Here is a tiny trained network, its code and every weight. The questions are about switching its units off for an input and a target symbol, where a switched-off unit gives its printed mean instead of its output.

import numpy as np


def w(rows, s, z=0):
    codes = np.array(rows[::2]) - 128.0
    scale = np.full(codes.shape[1], s)
    scale[-1] = z or s
    return codes * scale


def f(y):
    return np.maximum(y, 0)


def softmax(a):
    e = np.exp(a - a.max(-1, keepdims=True))
    return e / e.sum(-1, keepdims=True)


def log_softmax(a):
    a = a - a.max(-1, keepdims=True)
    return a - np.log(np.exp(a).sum(-1, keepdims=True))


def net(x, mask):
    ids = ['αβγδεζηλμπστφω'.index(c) for c in x.split()]
    T = len(ids)
    res = E[ids] + P[:T]
    u = 0
    for l in range(2):
        r = res
        for j in range(3):
            rows = slice(3 * j, 3 * j + 3)
            q, k, v = (r @ M[l][rows].T for M in (Q, K, V))
            z = softmax(np.where(np.tri(T) > 0, q @ k.T / 3**0.5, -1e9)) @ v
            o = O[l][rows]
            res = res + np.where(mask[u + j], z, o[:, -1]) @ o[:, :-1]
        u += 3
        y = f(res @ A[l][:, :-1].T + A[l][:, -1])
        res = res + np.where(mask[u : u + 12], y, B[l][:, -1]) @ B[l][:, :-1]
        u += 12
    return log_softmax(res[-1] @ U[:, :-1].T + U[:, -1])


Q, K, V, O, A, B = {}, {}, {}, {}, {}, {}
E = w([
[112,124,104],'α',
[124,125,99],'β',
[127,127,104],'γ',
[125,134,101],'δ',
[124,132,99],'ε',
[145,122,81],'ζ',
[125,122,145],'η',
[117,1,128],'λ',
[168,112,120],'μ',
[124,133,151],'π',
[129,132,150],'σ',
[81,162,135],'τ',
[133,162,171],'φ',
[149,178,182],'ω',
],0.013)
P = w([
[134,149,62],'0',
[224,179,8],'1',
[224,173,26],'2',
[190,128,39],'3',
[175,89,55],'4',
[182,56,84],'5',
[162,51,99],'6',
[148,44,123],'7',
[165,12,178],'8',
[165,18,169],'9',
[107,66,104],'10',
],0.0013)
Q[0] = w([
[64,96,120],'0.h0',
[151,200,131],'0.h0',
[42,28,124],'0.h0',
[161,112,100],'0.h1',
[181,158,253],'0.h1',
[83,141,148],'0.h1',
[165,90,105],'0.h2',
[122,79,141],'0.h2',
[154,142,107],'0.h2',
],0.025)
K[0] = w([
[101,60,138],'0.h0',
[110,188,82],'0.h0',
[125,4,169],'0.h0',
[103,101,112],'0.h1',
[101,222,10],'0.h1',
[160,150,148],'0.h1',
[148,91,97],'0.h2',
[86,99,122],'0.h2',
[169,124,113],'0.h2',
],0.026)
V[0] = w([
[168,84,91],'0.h0',
[69,141,169],'0.h0',
[33,2,164],'0.h0',
[189,100,179],'0.h1',
[4,164,30],'0.h1',
[37,197,24],'0.h1',
[119,51,115],'0.h2',
[144,188,142],'0.h2',
[145,225,148],'0.h2',
],0.0056)
O[0] = w([
[136,156,120,248],'0.h0',
[104,111,104,2],'0.h0',
[54,184,2,55],'0.h0',
[175,107,183,128],'0.h1',
[51,179,35,145],'0.h1',
[55,154,42,138],'0.h1',
[88,141,138,177],'0.h2',
[157,117,120,90],'0.h2',
[186,109,113,64],'0.h2',
],0.01,0.00082)
A[0] = w([
[131,128,128,105],'0.n0',
[124,244,133,11],'0.n1',
[132,137,129,77],'0.n2',
[126,130,134,75],'0.n3',
[35,195,225,60],'0.n4',
[123,129,133,91],'0.n5',
[130,128,127,102],'0.n6',
[28,151,255,6],'0.n7',
[128,127,127,100],'0.n8',
[140,124,203,39],'0.n9',
[27,151,224,61],'0.n10',
[127,133,135,87],'0.n11',
],0.0076,0.0023)
B[0] = w([
[123,137,109,128],'0.n0',
[102,52,240,194],'0.n1',
[125,124,114,128],'0.n2',
[104,140,113,128],'0.n3',
[232,223,116,254],'0.n4',
[123,143,116,128],'0.n5',
[148,112,145,128],'0.n6',
[111,236,99,177],'0.n7',
[127,138,119,128],'0.n8',
[14,172,10,209],'0.n9',
[195,163,102,211],'0.n10',
[152,120,144,128],'0.n11',
],0.011,0.00041)
Q[1] = w([
[111,205,206],'1.h0',
[134,128,119],'1.h0',
[150,204,135],'1.h0',
[220,45,4],'1.h1',
[165,205,24],'1.h1',
[172,154,165],'1.h1',
[182,154,112],'1.h2',
[164,87,108],'1.h2',
[83,119,142],'1.h2',
],0.023)
K[1] = w([
[82,57,118],'1.h0',
[122,130,124],'1.h0',
[82,102,101],'1.h0',
[75,5,133],'1.h1',
[185,59,64],'1.h1',
[135,145,183],'1.h1',
[92,126,164],'1.h2',
[119,94,147],'1.h2',
[152,135,101],'1.h2',
],0.031)
V[1] = w([
[102,131,129],'1.h0',
[141,139,129],'1.h0',
[123,2,106],'1.h0',
[213,108,150],'1.h1',
[154,184,96],'1.h1',
[254,127,38],'1.h1',
[152,20,59],'1.h2',
[168,16,45],'1.h2',
[116,170,155],'1.h2',
],0.0099)
O[1] = w([
[120,113,115,123],'1.h0',
[114,126,142,135],'1.h0',
[238,143,52,92],'1.h0',
[45,114,112,113],'1.h1',
[95,143,180,172],'1.h1',
[1,43,197,251],'1.h1',
[182,62,44,168],'1.h2',
[202,57,46,186],'1.h2',
[99,158,164,112],'1.h2',
],0.0099,0.0027)
A[1] = w([
[80,158,174,2],'1.n0',
[54,158,185,129],'1.n1',
[144,110,250,58],'1.n2',
[189,94,207,195],'1.n3',
[117,195,97,140],'1.n4',
[197,97,152,174],'1.n5',
[168,71,196,91],'1.n6',
[73,122,33,99],'1.n7',
[154,165,81,126],'1.n8',
[177,97,171,61],'1.n9',
[153,39,116,137],'1.n10',
[236,92,228,54],'1.n11',
],0.014,0.0069)
B[1] = w([
[124,194,251,150],'1.n0',
[86,60,37,221],'1.n1',
[241,160,90,165],'1.n2',
[155,236,91,209],'1.n3',
[149,65,109,158],'1.n4',
[60,188,106,194],'1.n5',
[164,118,68,158],'1.n6',
[162,73,184,186],'1.n7',
[182,90,130,161],'1.n8',
[188,98,134,136],'1.n9',
[72,143,199,254],'1.n10',
[187,51,220,149],'1.n11',
],0.03,0.0064)
U = w([
[112,162,107,185],'α',
[245,168,191,5],'β',
[52,31,35,80],'γ',
[30,253,135,97],'δ',
[145,132,53,179],'ε',
[162,101,126,4],'ζ',
[151,113,127,15],'η',
[141,179,141,152],'λ',
[173,77,127,87],'μ',
[234,42,128,30],'π',
[62,63,233,204],'σ',
[181,102,134,129],'τ',
[105,179,104,212],'φ',
[188,164,18,200],'ω',
],0.0041,0.0029)

Each question gives the input, a string of symbols that net reads in full, and the target symbol t.
The units are the heads (3 rows each of Q, K, V and O) and the neurons (one row each of A and B). Each row of codes is followed by its name. A weight is (code - 128) times the scale printed after its matrix; where a second scale follows, it is the last column's (O, A, B and U).
mask holds one flag per unit, layer by layer, with each layer's heads first. A switched-off unit (its flag False) gives its mean, the last column of its rows in O or B, instead of its output. The means were averaged over made-up inputs and are rounded, as every weight is.
A unit's drop is (log p(t) with every unit on - log p(t) with that unit switched off) / (log p(t) with every unit on - log p(t) with every unit switched off).
The circuit of an input: a set's keep is (log p(t) with only the set's units on - log p(t) with every unit switched off) / (log p(t) with every unit on - log p(t) with every unit switched off). Starting from the 12 units with the biggest drops (on a tie, the unit counted first), units are removed one at a time, each time the one whose removal leaves the highest keep (on an exact tie, the one counted first), for as long as the keep stays at least 0.8.
units of the circuit, in order: the units of the circuit, biggest drop first
unit that matters most: the unit with the biggest drop
k most important neurons: the k neurons with the biggest drops, biggest first
k most important neurons of layer l: the k neurons of layer l with the biggest drops, biggest first
heads that matter: for each layer, one digit per head in row order, 1 if its drop is at least 0.15 and else 0, layers parted by /
input μ α ω μ, target ω: 4 most important neurons : [1.n2, 1.n6, 1.n3, 0.n1]
input α σ ζ μ ε ζ ζ α, target σ: units of the circuit, in order : [1.h2, 1.n10, 1.n3, 1.h1]
input ε ζ π α ζ α ζ α α, target σ: most important neuron : [1.n3]
input ω ω δ, target ω: units of the circuit, in order : [1.n2, 1.h2, 1.n1, 0.h1]
input δ τ α ε ζ τ π α, target γ: units of the circuit, in order : [1.h0, 0.n4, 1.n1, 1.h2]
input δ α β μ π ζ η ζ ζ, target δ: heads that matter : 010 / 000
input ω α ω τ, target ω: units of the circuit, in order : [1.n2, 1.h2, 1.n1, 0.h1]
input α ζ γ τ ζ β, target γ: units of the circuit, in order : [1.h0, 0.n4, 1.n1, 0.h1]
input α ζ ζ μ ε ω, target ω: heads that matter : 000 / 000
input η ε μ τ ζ ζ τ μ ω σ φ, target ω: units of the circuit, in order : [1.n2, 1.n1, 1.h2]
input μ σ ω ω, target ω: units of the circuit, in order : [1.n1, 1.n2, 1.h2]
input μ η α μ δ γ, target δ: heads that matter : 110 / 100
input γ σ τ β σ, target γ: units of the circuit, in order : [1.h2, 1.n1]
input α α ζ ω α τ μ ω ζ μ, target ω: units of the circuit, in order : [1.n2, 1.h2, 1.n3, 1.n10]
input α ω α ε α ε τ τ μ, target γ: units of the circuit, in order : [1.h0, 1.n1, 1.h2]
input ω ζ δ, target ω: unit that matters most : 0.h0
input ε α α μ ζ λ ζ, target β: 2 most important neurons : [1.n11, 1.n3]
input μ ε α ζ γ ζ α ζ σ τ, target γ: units of the circuit, in order : [1.n1, 1.h1, 0.h1]
input ω ζ ζ π ζ ω ω τ, target ω: units of the circuit, in order : [1.n2, 1.n1, 1.h2, 0.h1]
input ζ α ζ μ β ζ τ ε δ, target γ: unit that matters most : 1.h0
input ω α ζ δ ω α μ α, target δ: 2 most important neurons of layer 0 : [0.n9, 0.n4]
input ζ μ β, target δ: heads that matter : 110 / 001
input ζ α μ δ η, target δ: 2 most important neurons of layer 0 : [0.n4, 0.n7]
input α α π ζ τ δ τ η λ, target σ: heads that matter : 110 / 110
